The symbols move the states like this.
θ: Kam->Vev, Mez->Riz, Luk->Vud, Nug->Gif, Sov->Tav, Kek->Mil, San->Vit, Zug->Vod, Bog->Vod, Mok->Tup, Zov->Bok, Mil->Rim, Bur->Zeg, Vaf->Riz, Nef->Duv, Vak->Kam, Fil->Sib, Zan->Vor, Sar->Bog, Rop->Mok, Vod->Guz, Gok->Nug, Vit->Sar, Vud->Gif, Leb->Dil, Tam->Kal, Tup->Pes, Dil->Vak, Puz->Vos, Kal->Bur, Pes->Bib, Guz->Tis, Sib->Gat, Fiz->Zan, Zeg->Fiz, Pep->Bog, Riz->Zed, Duv->Dul, Vos->Rop, Tis->Bok, Kab->Vit, Zes->Nef, Rus->Zan, Big->San, Gat->Mez, Gif->Zug, Vor->Riz, Dun->Tam, Bok->Luk, Lat->Pum, Dul->Baz, Fal->Pep, Rab->Vor, Pum->Gok, Nog->Rim, Gak->Fut, Bib->Zes, Bas->Leb, Zed->Bas, Pon->Lat, Far->Vap, Baz->Sar, Fut->Vud, Vev->Kab, Lod->Puz, Sur->Far, Tav->Zug, Rim->Rop, Vap->Zov, Mes->Nog
χ: Kam->Puz, Mez->Fiz, Luk->Vod, Nug->Vap, Sov->Luk, Kek->Bib, San->Bog, Zug->San, Bog->Vap, Mok->Mes, Zov->Bok, Mil->Zes, Bur->Rab, Vaf->Lat, Nef->Tup, Vak->Kek, Fil->Kal, Zan->Gok, Sar->Guz, Rop->Leb, Vod->Vud, Gok->Vap, Vit->Big, Vud->Vev, Leb->Mez, Tam->Sur, Tup->Nog, Dil->Mil, Puz->Duv, Kal->Riz, Pes->Vev, Guz->Sar, Sib->Bur, Fiz->Rus, Zeg->Dun, Pep->Dul, Riz->Fil, Duv->Pes, Vos->Kek, Tis->Gif, Kab->Dil, Zes->Mok, Rus->Bur, Big->Pep, Gat->Zeg, Gif->Big, Vor->Nug, Dun->Zan, Bok->Zug, Lat->Sur, Dul->Kab, Fal->Vud, Rab->Rus, Pum->Far, Nog->Mez, Gak->Zes, Bib->Rop, Bas->Fiz, Zed->Pes, Pon->Vaf, Far->Zug, Baz->Gak, Fut->Fal, Vev->Vos, Lod->Nef, Sur->Vod, Tav->Sar, Rim->Bas, Vap->Tis, Mes->Riz
σ: Kam->Vos, Mez->Fil, Luk->Vud, Nug->San, Sov->Fal, Kek->Zes, San->Sov, Zug->Vit, Bog->Luk, Mok->Nog, Zov->Gif, Mil->Nef, Bur->Dun, Vaf->Vod, Nef->Fut, Vak->Puz, Fil->Bur, Zan->Nug, Sar->Big, Rop->Mes, Vod->Sar, Gok->Zov, Vit->Tav, Vud->Kab, Leb->Riz, Tam->Pon, Tup->Rim, Dil->Lod, Puz->Kek, Kal->Far, Pes->Rop, Guz->Gif, Sib->Zeg, Fiz->Lat, Zeg->Bas, Pep->Baz, Riz->Sib, Duv->Bib, Vos->Mil, Tis->Zug, Kab->Vak, Zes->Tup, Rus->Vaf, Big->Fut, Gat->Fiz, Gif->San, Vor->Vaf, Dun->Vor, Bok->Vod, Lat->Far, Dul->Gak, Fal->Dul, Rab->Zan, Pum->Bok, Nog->Bas, Gak->Vos, Bib->Mok, Bas->Rab, Zed->Gat, Pon->Rus, Far->Tis, Baz->Fut, Fut->Vev, Vev->Dil, Lod->Vak, Sur->Guz, Tav->Pep, Rim->Leb, Vap->Bok, Mes->Zes

The rows follow the links: the fewer symbols apart two states are, the more alike their rows tend to be.

Each row is also shifted at random along 4 hidden directions that mean nothing.

Some states, each with a row of numbers:
Vit	[ -32   15   30    1   16   11   11   61    3  -17    6  -15   44   62   15  -32  -15   36    5   16   21   13  -10   17   12   18   23  -61  -58  -38   -9    0    5  -24  -11   32  -42   37  -20]
Bib	[  99  -16  -20   27   17   34   29   41   -6  -21   47  -44    4   -5  -31   25   12  -16  -65  -54  -40  -20   -5  -35  -58   29  -59   10  -10  -24  -35  -61  -35   42   13   -2  -19  -21   32]
Sov	[ -45   14   20   -4    6   -4    4   28  -13  -26    8  -13  -16   42   21  -37  -21   37   11   11   41   18    5   17   20   -5   13  -64  -15  -11    2   -7   18  -26   14   27  -32   27  -24]
Puz	[ -31  -32   54   27  -27   15    0  -35    2   29  -12   31   27  -19   19   35   -3  -20  -35  -27  -21   12  -27   49   -3   -2  -32   17  -31   -7  -55    8  -10    7   12  -16   19  -29    6]
Gak	[ -67   62   41   28  -20    1   15    2    6   12   18   32   27   48   12   53   56   18  -79   15    9  -15   36   55   48    3  -20  -76  -58   25  -30   -3   15   13   -5  -25    6   -6  -15]
Mes	[ -42   89  -32   -6   55  -21   24   -7  -19  -31    9   71    0   14  -12   60   83    3  -33    9  -56  -44   41   22   43  -15  -35   -4  -31   88    7  -30  -10   53  -39  -32    8   16  -68]
Riz	[ -73   15  -24  -30   20   -8  -36  -28   13   40   10    5  -22  -30  -45  -15  -14   -6   49   38    2  -40   20  -36   21   42   16   43   45   24   54   36  -20   20    5  -55    4  -17   42]
Sur	[  33   30  -31   28  -17   39  -22   43   53   57   -5   13  110   31    0   35   19   20  -15   38   12    1   12  -32   -2   42   75  -48  -65  -24   17   24   45  -14  -41   21   41    8   47]
Tav	[  37   12   34   -2    4   14    1   27  -22  -34    3   -1   -2   24   42  -37  -15   48   17   24   40   19  -19   20   18    5   -1  -77  -63   19  -16  -10   -4  -31   20   44  -36   36  -12]
Zov	[ -52   -7  -28  -23   29  -17   10  -25   -5  -25  -22   40  -11   -7   27  -23  -32    9   52  -11    1   52   -1   12   -5  -38   41   26   27    0    9   -3   35   -2  -25   40   18   36  -62]
Gat	[   9   -4   14  -24   19   27  -49   16   -9   44   -2   11   32  -25  -29  -20   -9    6   67   45  -22  -54  -31  -21    7   51    0   45  -49   27   16   27  -54   -8    6  -31  -34   -6   42]
Kam	[ -82  -41   49   16  -32    0   -1  -46    1   31   -6   16   10   -9   16   31  -16  -22  -34  -18  -12   13  -11   57    4   -4  -20   17    2  -26  -40   14    6   10   11  -25   16  -27   -1]
San	[ -45   12    2  -15   23  -22   20   28  -10  -52  -15  -12  -13   41   18  -34  -11   20   28   -3   19   26    7   18   16  -31   27  -35    1  -12    6   -8   19  -26  -12   49  -30   45  -58]
Fil	[ -53    0   -3  -30   14   -5  -41  -11   14   49    2    2   11  -12  -36  -18  -12   -2   53   44  -16  -47   -3  -29   25   43   21   40    9   18   46   42  -25    2    7  -48  -17  -17   46]
Luk	[  24   -2   27   10   17   30   -5   74   -5   -7    2   -5   64   39   33  -25  -26   41   11   18   22   26  -38    5   -9   35   26  -65  -96  -27  -23   -9    2  -43   -2   49  -38   46    4]
Mez	[ -26   21   -5  -23   41   -5  -22   51   10   11    3  -25   34   13  -67   -5   20  -12   36   20  -52  -72    4  -34    7   43    1   43  -17   -2   27   10  -53   11  -28  -38  -46    4   17]
Rim	[  53   21  -11   -6   38   23    3  -42  -45   -7   29   66  -49  -56   15    7   14   23    8    4  -25  -16  -11    8   -8   20  -60   20  -37   89  -20  -37  -37   46   19  -21   -3   -9   -4]
Pep	[ -53   43   29   13    3   16    5   78   20   15   27  -16   70   79    2   -1   14   37  -33   30   23  -19   11   16   38   46   23  -98  -93  -23   -8    8    7  -22   -4   13  -35   21   14]
Nef	[ -12   -9   -4   25  -16  -20   48  -20   -5  -40   23  -25  -53    1   -8   32   16  -32  -83  -66  -26    5   23   26  -10  -29  -63   11   54  -15  -34  -39   -3   40    9  -13    0  -21  -24]
Lat	[  79   -6  -43    7  -35   10   -8   -5   30   23  -11  -14   19  -18    3   12   11   -4   -3   12   18    8    8  -40  -25   -4   42   -8   16  -18   22   16   31  -15  -12   15   47   -1   37]
Bog	[  81   -9   11    9   11   25    5   90   -2  -29    4  -40   38   42   19  -44  -27   33   13   -1   20   27  -31  -22  -27   27   18  -54  -59  -45  -17  -26   -4  -47    7   62  -47   36    6]
Big	[ -65   -2   11  -15    2  -14   18  -15  -13  -16   23   -3  -52   25   39  -41  -53   44   11   14   49   41    8   19   34  -10   23  -55    8    5   10   -6   32  -13   35   22  -15   14  -21]
Kek	[  32   -7   44   42  -18    6   20   12   -4   -7   -7   -3   49    0   -3   52   49  -23  -66  -44  -50   -7  -16   38  -21  -12  -58    8  -40  -14  -67  -22  -23   25  -14   -6   -2  -13  -14]

Start here and follow the symbols in turn, left to right. Where do you end up?
Answer with the state's name.
[  -5   -1  -69   14    6    6    8   80   60   23   -7  -51   98   50  -35    4   -8  -10   -3   -4   -9    5   17  -55  -28   28   89   -4    5  -95   40   11   44  -13  -56   43    9   21   18]
χ χ σ: Sov
[ -25   36    4    1   12  -13   21   33    1  -39   -6    2    7   59   20  -15    8   37   -3    9   36   22   22   22   31  -16   28  -74  -26   -5    6   -3   30  -27  -10   34  -24   43  -44]
χ χ χ: Guz
[  61   -4  -19   -9   20  -10    7   12  -10  -36  -59   36   32   -5   29    3   25   -3   48  -11  -20   26  -24    0  -24  -55   32   27  -19    7   -4    3   11  -25  -47   62   14   50  -60]
θ θ: Gif
[  -2   22  -36    1    8    8   -5  -51    0   19  -38  104   24  -25   58   30   13   19   40   29   13   46   -3   15    5  -33   58    1  -24   56   11   19   57  -15  -30   36   67   23  -43]
χ σ χ: Gif
[  21  -28   34   16  -31   11   16  -14  -13    1   41  -32  -53   13   35  -25  -46   17  -44  -11   55   21  -14   21    7   19  -24  -66   -5  -11  -26  -15    7   -6   60   -1  -17  -26   34]
χ σ χ: Kab
[ -35    5   54   24  -22   11    7  -42  -18   19  -10   59   23  -14   34   55   38  -10  -51  -14  -26    3   -9   68   14  -18  -46   -5  -50   26  -60   -6  -11   22    4  -22   17  -21  -26]
χ θ χ θ: Nef
[ -31   22  -46   13  -33  -13   -3   33   74   40   -9  -49   55   37  -45   31   25  -27  -29   12    5  -31   42  -54   10   15   66  -11   41  -49   50   37   41   -6  -39  -18   32  -19   47]
σ χ θ χ: Fil
[  67  -55  -31  -21   12  -10    6   16   -8  -40  -29  -26  -19  -21   17  -56  -49  -11   66  -22   16   36  -38  -32  -44  -29   31   38   46  -39   12    2    5  -29   -2   61   -2   35  -16]
σ χ χ: Vap
[-149  -10   13   -7   -8  -42   42   -8   13  -27    7  -38  -52   66   18  -32  -43    4  -22  -25   48   36   31   38   52  -37   24  -43   67  -45    3    5   56  -13    6   21  -14    6  -46]
σ χ: Dil
[  -3   29  -39   13   43    8   30   65   11  -26   41  -36   32   28  -65   37   39  -15  -56  -36  -62  -49   28  -25  -25   30  -39   13  -12  -25  -10  -52  -29   50  -23  -27  -34    0    0]
σ χ θ χ: Pes
[  60  -85  -30  -18   12   30   -2  -10  -29  -16   28  -46  -74  -31   39  -93 -125   26   58  -30   64   80  -47  -39  -64    9   16    7   59  -50    4  -24   18  -24   55   65  -23    1   29]
χ χ σ: Baz
[ -49   29  -19    6   31   -7   31   -2   -2  -19   39    3  -17   13  -31   37   26  -16  -55  -32  -44  -26   36   11    4    6  -46   17    6   17  -10  -40  -15   58   -3  -31   -7  -16  -20]
σ θ: Mok
[ -46   43   10  -23   43  -10  -10  -41  -35   -1   -3   78  -17  -29   -8   22   38    5   23   26  -48  -42    9   38   30    2  -43   43  -36   95    1   -1  -35   40  -15  -47   -5   -1  -32]
θ θ θ: Kam
